Here is a tiny trained network, its code and every weight. The questions are about switching its units off for an input and a class, where a switched-off unit gives its printed mean instead of its output.

import numpy as np


def w(rows, s, z=0):
    codes = np.array(rows[::2]) - 128.0
    scale = np.full(codes.shape[1], s)
    scale[-1] = z or s
    return codes * scale


def norm(h):
    return h / np.sqrt((h * h).mean(-1, keepdims=True) + 1e-5)


def f(y):
    return y / 2 * (1 + np.tanh(0.7978845608 * (y + 0.044715 * y**3)))


def log_softmax(a):
    a = a - a.max(-1, keepdims=True)
    return a - np.log(np.exp(a).sum(-1, keepdims=True))


def net(x, mask):
    res = np.array(x, float).reshape(1, 5) / 4 @ E
    u = 0
    for l in range(2):
        y = f(norm(res) @ A[l][:, :-1].T + A[l][:, -1])
        res = res + np.where(mask[u : u + 6], y, B[l][:, -1]) @ B[l][:, :-1]
        u += 6
    return log_softmax(norm(res)[-1] @ U[:, :-1].T + U[:, -1])


A, B = {}, {}
E = w([
[87,43,68,100,147,150,92,88,93],'x0',
[109,112,96,112,162,115,116,184,97],'x1',
[98,104,94,172,85,161,102,181,184],'x2',
[148,121,161,91,118,4,125,133,137],'x3',
[184,152,67,83,94,76,146,90,111],'x4',
],0.017)
A[0] = w([
[167,121,186,116,125,103,204,49,87,32],'L0N0',
[158,64,92,171,67,160,186,194,116,78],'L0N1',
[154,227,177,172,137,104,132,153,142,3],'L0N2',
[75,154,183,124,170,101,156,135,112,14],'L0N3',
[105,190,245,94,152,162,182,252,102,25],'L0N4',
[121,164,2,131,70,154,202,143,91,74],'L0N5',
],0.0089,0.007)
B[0] = w([
[131,156,161,111,111,79,166,106,94,230],'L0N0',
[160,147,119,84,151,145,133,69,139,175],'L0N1',
[88,110,93,130,230,127,88,151,69,194],'L0N2',
[188,131,84,121,161,141,132,138,107,128],'L0N3',
[188,133,155,203,252,151,125,176,101,252],'L0N4',
[147,167,79,97,142,181,100,153,127,225],'L0N5',
],0.011,0.0034)
A[1] = w([
[120,175,166,71,147,103,156,50,107,39],'L1N0',
[88,130,93,192,118,133,113,172,140,75],'L1N1',
[59,143,171,159,120,172,118,117,167,8],'L1N2',
[162,86,134,186,75,51,130,206,139,120],'L1N3',
[55,4,92,111,182,147,83,112,89,2],'L1N4',
[168,133,124,132,111,123,101,120,83,38],'L1N5',
],0.014,0.0054)
B[1] = w([
[137,90,114,175,118,71,147,39,83,224],'L1N0',
[185,121,125,136,136,103,190,24,65,176],'L1N1',
[198,52,157,189,72,120,194,131,211,161],'L1N2',
[56,153,144,52,161,160,107,136,150,212],'L1N3',
[62,71,96,174,68,116,35,254,17,254],'L1N4',
[143,130,135,151,136,133,129,97,130,130],'L1N5',
],0.013,0.008)
U = w([
[92,161,164,6,110,85,128,155,194,13],'0',
[183,196,29,90,94,206,132,119,150,98],'1',
[101,64,83,141,88,149,94,174,44,218],'2',
[185,139,143,121,113,65,171,36,74,236],'3',
[150,185,206,184,231,138,161,176,130,100],'4',
[162,79,182,201,73,186,180,129,207,2],'5',
],0.02,0.0026)

Each question gives the input, the list of numbers given to net, and the class t.
The units are the neurons (one row each of A and B). Each row of codes is followed by its name. A weight is (code - 128) times the scale printed after its matrix; where a second scale follows, it is the last column's (A, B and U).
mask holds one flag per neuron, layer by layer. A switched-off neuron (its flag False) gives its mean, the last column of its row in B, instead of its output. The means were averaged over made-up inputs and are rounded, as every weight is.
A unit's drop is (log p(t) with every unit on - log p(t) with that unit switched off) / (log p(t) with every unit on - log p(t) with every unit switched off).
The circuit of an input: a set's keep is (log p(t) with only the set's units on - log p(t) with every unit switched off) / (log p(t) with every unit on - log p(t) with every unit switched off). Starting from all 12 units, units are removed one at a time, each time the one whose removal leaves the highest keep (on an exact tie, the one counted first), for as long as the keep stays at least 0.8.
units of the circuit, in order: the units of the circuit, biggest drop first
top k neurons: the k neurons with the biggest drops, biggest first
top k neurons in layer l: the k neurons of layer l with the biggest drops, biggest first
drop of u: that unit's drop, to one decimal
input [-4,0,3,-6,-2], class 5: units of the circuit, in order => L1N2
input [0,-6,-8,-8,-3], class 3: units of the circuit, in order => L1N0; L0N4
input [0,8,2,1,5], class 1: units of the circuit, in order => L1N4; L0N5
input [0,0,0,-3,0], class 1: units of the circuit, in order => L1N4; L0N5
input [-3,-2,1,-3,-3], class 5: top 3 neurons => L1N2; L1N3; L0N5
input [2,-3,1,-4,1], class 1: units of the circuit, in order => L0N5; L0N2; L1N4
input [-3,5,3,-4,-6], class 4: top 2 neurons => L0N4; L1N0
input [-1,3,-1,-5,-1], class 4: units of the circuit, in order => L1N4; L0N2
input [-7,-7,0,5,0], class 4: top 3 neurons => L0N2; L1N1; L1N3
input [1,-4,2,2,-1], class 5: top 2 neurons => L1N2; L0N0
input [3,-5,-1,-3,-4], class 5: top 2 neurons => L1N2; L0N2
input [0,0,8,2,6], class 1: top 2 neurons => L0N5; L1N4
input [2,4,-7,-1,0], class 3: top 3 neurons => L1N0; L0N0; L0N2
input [-5,8,-4,-5,8], class 1: units of the circuit, in order => L0N5
input [-7,4,-1,8,4], class 0: top 2 neurons in layer 1 => L1N3; L1N1
input [-1,4,8,-7,0], class 1: top 2 neurons in layer 0 => L0N5; L0N1
input [0,-4,6,-3,2], class 1: top 2 neurons in layer 0 => L0N5; L0N1
input [2,-5,-1,5,-6], class 5: drop of L0N1 => 0.1
input [2,-8,3,7,0], class 0: drop of L1N3 => 0.2
input [-1,8,-5,-2,-3], class 4: top neuron in layer 0 => L0N4
